Here is a tiny trained network, its code and every weight. The questions are about switching its units off for an input and a target symbol, where a switched-off unit gives its printed mean instead of its output.

import numpy as np


def w(rows, s, z=0):
    codes = np.array(rows[::2]) - 128.0
    scale = np.full(codes.shape[1], s)
    scale[-1] = z or s
    return codes * scale


def f(y):
    return y / 2 * (1 + np.tanh(0.7978845608 * (y + 0.044715 * y**3)))


def softmax(a):
    e = np.exp(a - a.max(-1, keepdims=True))
    return e / e.sum(-1, keepdims=True)


def log_softmax(a):
    a = a - a.max(-1, keepdims=True)
    return a - np.log(np.exp(a).sum(-1, keepdims=True))


def net(x, mask):
    ids = ['ΓΛΠαβδηθστφψ'.index(c) for c in x.split()]
    T = len(ids)
    res = E[ids] + P[:T]
    r = res
    for j in range(3):
        rows = slice(2 * j, 2 * j + 2)
        q, k, v = (r @ M[0][rows].T for M in (Q, K, V))
        z = softmax(np.where(np.tri(T) > 0, q @ k.T / 2**0.5, -1e9)) @ v
        o = O[0][rows]
        res = res + np.where(mask[j], z, o[:, -1]) @ o[:, :-1]
    y = f(res @ A[0][:, :-1].T + A[0][:, -1])
    res = res + np.where(mask[3:19], y, B[0][:, -1]) @ B[0][:, :-1]
    return log_softmax(res[-1] @ U[:, :-1].T + U[:, -1])


Q, K, V, O, A, B = {}, {}, {}, {}, {}, {}
E = w([
[143,167,179,136],'Γ',
[181,107,36,135],'Λ',
[81,53,94,160],'Π',
[59,149,188,178],'α',
[22,92,61,111],'β',
[134,103,131,181],'δ',
[121,163,80,91],'η',
[146,171,157,127],'θ',
[5,108,173,165],'σ',
[147,142,149,127],'τ',
[193,63,133,114],'φ',
[134,134,168,124],'ψ',
],0.021)
P = w([
[70,223,95,255],'0',
[152,118,116,111],'1',
[147,119,122,95],'2',
[143,127,120,96],'3',
[136,138,121,82],'4',
[135,144,115,91],'5',
[133,151,126,87],'6',
[137,151,128,87],'7',
[138,157,127,85],'8',
[134,155,128,97],'9',
[140,156,136,83],'10',
],0.0097)
Q[0] = w([
[144,149,121,99],'H0',
[148,209,235,107],'H0',
[102,73,37,196],'H1',
[216,254,254,103],'H1',
[227,116,19,137],'H2',
[199,219,235,116],'H2',
],0.0087)
K[0] = w([
[117,155,28,120],'H0',
[104,161,184,238],'H0',
[115,136,132,49],'H1',
[95,203,47,193],'H1',
[194,114,38,60],'H2',
[89,122,72,249],'H2',
],0.014)
V[0] = w([
[133,132,78,77],'H0',
[157,247,215,119],'H0',
[102,122,164,50],'H1',
[136,180,62,104],'H1',
[223,173,168,104],'H2',
[105,155,45,177],'H2',
],0.012)
O[0] = w([
[161,126,105,112,61],'H0',
[55,178,184,219,93],'H0',
[54,141,80,86,1],'H1',
[163,222,37,110,108],'H1',
[163,165,127,254,31],'H2',
[194,86,85,106,245],'H2',
],0.0095,0.0054)
A[0] = w([
[191,110,50,128,112],'N0',
[253,180,120,171,209],'N1',
[148,211,186,122,107],'N2',
[14,112,189,168,137],'N3',
[73,75,161,130,79],'N4',
[132,158,104,214,159],'N5',
[110,108,139,12,253],'N6',
[90,70,251,144,130],'N7',
[131,201,135,68,210],'N8',
[107,68,44,186,129],'N9',
[36,112,143,3,145],'N10',
[139,24,123,132,193],'N11',
[92,159,169,109,138],'N12',
[83,254,115,61,158],'N13',
[89,98,85,203,112],'N14',
[69,106,151,150,141],'N15',
],0.0096,0.0048)
B[0] = w([
[181,172,194,203,216],'N0',
[74,1,92,182,244],'N1',
[199,188,87,155,161],'N2',
[129,194,173,89,220],'N3',
[187,160,160,158,161],'N4',
[137,74,147,108,169],'N5',
[107,103,109,161,254],'N6',
[104,135,175,141,237],'N7',
[95,68,46,121,157],'N8',
[149,184,148,19,178],'N9',
[84,215,115,173,221],'N10',
[83,183,195,101,247],'N11',
[199,137,96,132,156],'N12',
[141,16,110,190,155],'N13',
[220,102,163,89,152],'N14',
[166,131,108,73,168],'N15',
],0.0058,0.01)
U = w([
[144,164,159,147,251],'Γ',
[194,124,130,125,3],'Λ',
[155,123,174,8,151],'Π',
[158,162,184,89,21],'α',
[104,157,85,79,179],'β',
[124,45,201,110,203],'δ',
[90,128,74,169,235],'η',
[127,151,131,165,162],'θ',
[82,99,162,82,111],'σ',
[91,118,140,156,33],'τ',
[126,126,153,118,34],'φ',
[62,146,159,145,36],'ψ',
],0.014,0.0046)

Each question gives the input, a string of symbols that net reads in full, and the target symbol t.
The units are the heads (2 rows each of Q, K, V and O) and the neurons (one row each of A and B). Each row of codes is followed by its name. A weight is (code - 128) times the scale printed after its matrix; where a second scale follows, it is the last column's (O, A, B and U).
mask holds one flag per unit, heads first, then neurons. A switched-off unit (its flag False) gives its mean, the last column of its rows in O or B, instead of its output. The means were averaged over made-up inputs and are rounded, as every weight is.
A unit's drop is (log p(t) with every unit on - log p(t) with that unit switched off) / (log p(t) with every unit on - log p(t) with every unit switched off).
The circuit of an input: a set's keep is (log p(t) with only the set's units on - log p(t) with every unit switched off) / (log p(t) with every unit on - log p(t) with every unit switched off). Starting from the 12 units with the biggest drops (on a tie, the unit counted first), units are removed one at a time, each time the one whose removal leaves the highest keep (on an exact tie, the one counted first), for as long as the keep stays at least 0.8.
circuit, biggest first: the units of the circuit, biggest drop first
most important unit: the unit with the biggest drop
k most important neurons: the k neurons with the biggest drops, biggest first
heads that matter: for each layer, one digit per head in row order, 1 if its drop is at least 0.15 and else 0, layers parted by /
input Γ δ Γ δ θ η Γ, target Γ: circuit, biggest first => [H0, N2]
input Π δ δ θ, target Π: heads that matter => 111
input σ Π Γ ψ, target σ: most important unit => H2
input σ η σ η δ σ α, target ψ: circuit, biggest first => [N10, H2, N6, H0]
input ψ Π δ δ Π δ δ δ δ Γ Λ, target Λ: circuit, biggest first => [H0, H2]
input δ ψ φ δ Π δ δ Γ θ, target δ: circuit, biggest first => [H1, N1]
input Γ Γ σ Γ δ δ Π δ σ η σ, target ψ: circuit, biggest first => [N10, H2]
input Γ δ Λ, target Λ: circuit, biggest first => [N0, H0]
input δ δ φ Γ β, target β: 4 most important neurons => [N9, N1, N10, N7]
input θ Γ α, target Γ: circuit, biggest first => [H0, N2, N12, N1]
input β Γ Γ Γ θ, target β: heads that matter => 001
input β δ δ Γ, target β: heads that matter => 011
input δ α σ Γ δ Γ δ Γ ψ Γ, target δ: heads that matter => 011
input η Π δ δ φ δ δ δ δ η ψ, target η: heads that matter => 010
input Π Π Π Π δ Π Π Γ Π ψ, target Π: heads that matter => 111
input Γ δ Π δ Γ σ α α δ δ η, target η: heads that matter => 000
input Γ ψ τ, target Γ: heads that matter => 100
input Γ Γ Γ Π, target Π: heads that matter => 010
input τ β δ δ, target Π: heads that matter => 101
input δ β Π θ, target δ: heads that matter => 010
input δ δ Γ, target δ: heads that matter => 010
input Γ δ θ, target Γ: 2 most important neurons => [N2, N3]
input α β α, target α: 2 most important neurons => [N3, N1]
input Λ Γ θ θ Γ, target Λ: most important neuron => [N2]
